Below is a small trained network, with its code and all its weights. Each question gives an input and a target symbol and asks what happens when units are switched off, that is, made to give their printed mean instead of their output.

import numpy as np


def w(rows, s, z=0):
    codes = np.array(rows[::2]) - 128.0
    scale = np.full(codes.shape[1], s)
    scale[-1] = z or s
    return codes * scale


def f(y):
    return np.maximum(y, 0)


def softmax(a):
    e = np.exp(a - a.max(-1, keepdims=True))
    return e / e.sum(-1, keepdims=True)


def log_softmax(a):
    a = a - a.max(-1, keepdims=True)
    return a - np.log(np.exp(a).sum(-1, keepdims=True))


def net(x, mask):
    ids = ['αηξστφω'.index(c) for c in x.split()]
    T = len(ids)
    res = E[ids] + P[:T]
    r = res
    for j in range(2):
        rows = slice(4 * j, 4 * j + 4)
        q, k, v = (r @ M[0][rows].T for M in (Q, K, V))
        z = softmax(np.where(np.tri(T) > 0, q @ k.T / 4**0.5, -1e9)) @ v
        o = O[0][rows]
        res = res + np.where(mask[j], z, o[:, -1]) @ o[:, :-1]
    y = f(res @ A[0][:, :-1].T + A[0][:, -1])
    res = res + np.where(mask[2:6], y, B[0][:, -1]) @ B[0][:, :-1]
    return log_softmax(res[-1] @ U[:, :-1].T + U[:, -1])


Q, K, V, O, A, B = {}, {}, {}, {}, {}, {}
E = w([
[1,30,147,193,52,132],'α',
[26,113,178,164,159,128],'η',
[108,134,163,91,158,68],'ξ',
[124,36,211,83,125,184],'σ',
[148,100,107,208,133,162],'τ',
[138,208,89,96,204,182],'φ',
[178,68,102,80,135,107],'ω',
],0.018)
P = w([
[120,130,95,201,184,139],'0',
[162,124,180,170,59,127],'1',
[81,56,11,173,235,242],'2',
[202,136,130,116,43,164],'3',
[88,32,1,68,179,219],'4',
[186,117,145,109,35,158],'5',
],0.0073)
Q[0] = w([
[135,109,96,176,89,81],'head 0',
[99,55,80,94,185,70],'head 0',
[222,132,103,155,132,109],'head 0',
[138,216,171,88,7,57],'head 0',
[92,126,133,147,209,187],'head 1',
[137,152,93,147,157,146],'head 1',
[81,197,94,67,75,178],'head 1',
[140,16,27,67,186,161],'head 1',
],0.021)
K[0] = w([
[86,100,78,177,106,111],'head 0',
[93,75,67,28,114,107],'head 0',
[161,122,108,143,157,31],'head 0',
[3,167,232,180,153,68],'head 0',
[220,194,167,143,189,163],'head 1',
[147,151,78,116,159,116],'head 1',
[66,145,117,116,177,200],'head 1',
[231,83,49,101,119,209],'head 1',
],0.019)
V[0] = w([
[60,139,139,96,171,63],'head 0',
[189,141,138,159,130,143],'head 0',
[108,182,145,139,116,231],'head 0',
[138,93,8,109,91,119],'head 0',
[113,99,74,158,41,163],'head 1',
[187,123,70,113,67,183],'head 1',
[119,99,197,38,168,102],'head 1',
[47,230,101,67,89,154],'head 1',
],0.012)
O[0] = w([
[149,184,28,159,114,80,52],'head 0',
[171,90,154,106,156,191,89],'head 0',
[74,11,116,68,127,39,190],'head 0',
[81,179,192,190,213,153,127],'head 0',
[105,189,68,217,54,108,206],'head 1',
[254,119,81,161,113,134,168],'head 1',
[200,120,188,25,84,130,191],'head 1',
[122,41,163,179,184,7,3],'head 1',
],0.0081,0.006)
A[0] = w([
[124,178,119,192,122,94,4],'neuron 0',
[90,74,16,96,209,157,162],'neuron 1',
[122,172,31,37,249,158,24],'neuron 2',
[150,198,88,96,109,29,122],'neuron 3',
],0.012,0.0031)
B[0] = w([
[152,84,85,120,61,59,207],'neuron 0',
[219,197,132,98,120,98,254],'neuron 1',
[61,64,123,171,112,133,221],'neuron 2',
[128,116,250,103,118,180,149],'neuron 3',
],0.011,0.0099)
U = w([
[124,87,86,110,71,190,3],'α',
[72,102,154,98,110,194,190],'η',
[118,223,166,69,62,164,153],'ξ',
[120,70,32,7,73,230,19],'σ',
[123,58,116,162,126,253,251],'τ',
[188,77,121,111,117,154,222],'φ',
[183,221,80,78,58,197,97],'ω',
],0.0066,0.0019)

Each question gives the input, a string of symbols that net reads in full, and the target symbol t.
The units are the heads (4 rows each of Q, K, V and O) and the neurons (one row each of A and B). Each row of codes is followed by its name. A weight is (code - 128) times the scale printed after its matrix; where a second scale follows, it is the last column's (O, A, B and U).
mask holds one flag per unit, heads first, then neurons. A switched-off unit (its flag False) gives its mean, the last column of its rows in O or B, instead of its output. The means were averaged over made-up inputs and are rounded, as every weight is.
A unit's drop is (log p(t) with every unit on - log p(t) with that unit switched off) / (log p(t) with every unit on - log p(t) with every unit switched off).
The circuit of an input: a set's keep is (log p(t) with only the set's units on - log p(t) with every unit switched off) / (log p(t) with every unit on - log p(t) with every unit switched off). Starting from all 6 units, units are removed one at a time, each time the one whose removal leaves the highest keep (on an exact tie, the one counted first), for as long as the keep stays at least 0.8.
circuit, biggest first: the units of the circuit, biggest drop first
unit that matters most: the unit with the biggest drop
k most important neurons: the k neurons with the biggest drops, biggest first
heads that matter: for each layer, one digit per head in row order, 1 if its drop is at least 0.15 and else 0, layers parted by /
drop when u is switched off: that unit's drop, to one decimal
input ξ η α, target η: circuit, biggest first -> head 1
input φ η σ τ σ, target ω: circuit, biggest first -> head 1; neuron 1
input α ξ α φ τ, target φ: 2 most important neurons -> neuron 1; neuron 2
input τ τ σ α φ ω, target ω: circuit, biggest first -> head 1; head 0
input φ ξ η, target φ: circuit, biggest first -> head 1; neuron 1
input η σ α, target σ: circuit, biggest first -> head 1; head 0
input α α η, target ξ: circuit, biggest first -> neuron 1; head 1; head 0
input σ α σ τ, target τ: circuit, biggest first -> head 0; head 1
input ω σ σ, target τ: heads that matter -> 10
input τ ξ σ, target ω: heads that matter -> 01
input ξ φ φ, target φ: circuit, biggest first -> neuron 1; head 1; neuron 2
input τ σ ω σ σ, target τ: circuit, biggest first -> head 0; neuron 1
input τ α ξ, target ω: circuit, biggest first -> neuron 1; head 1
input σ σ α σ, target σ: unit that matters most -> head 0
input σ η ξ, target σ: heads that matter -> 11
input σ τ ω, target τ: 2 most important neurons -> neuron 2; neuron 0
input σ η σ τ φ, target φ: drop when head 0 is switched off -> 0.1
input σ α η, target σ: drop when head 0 is switched off -> 0.5
input φ σ σ φ α, target φ: drop when head 1 is switched off -> 0.8
input η ξ φ α ξ, target φ: circuit, biggest first -> head 1
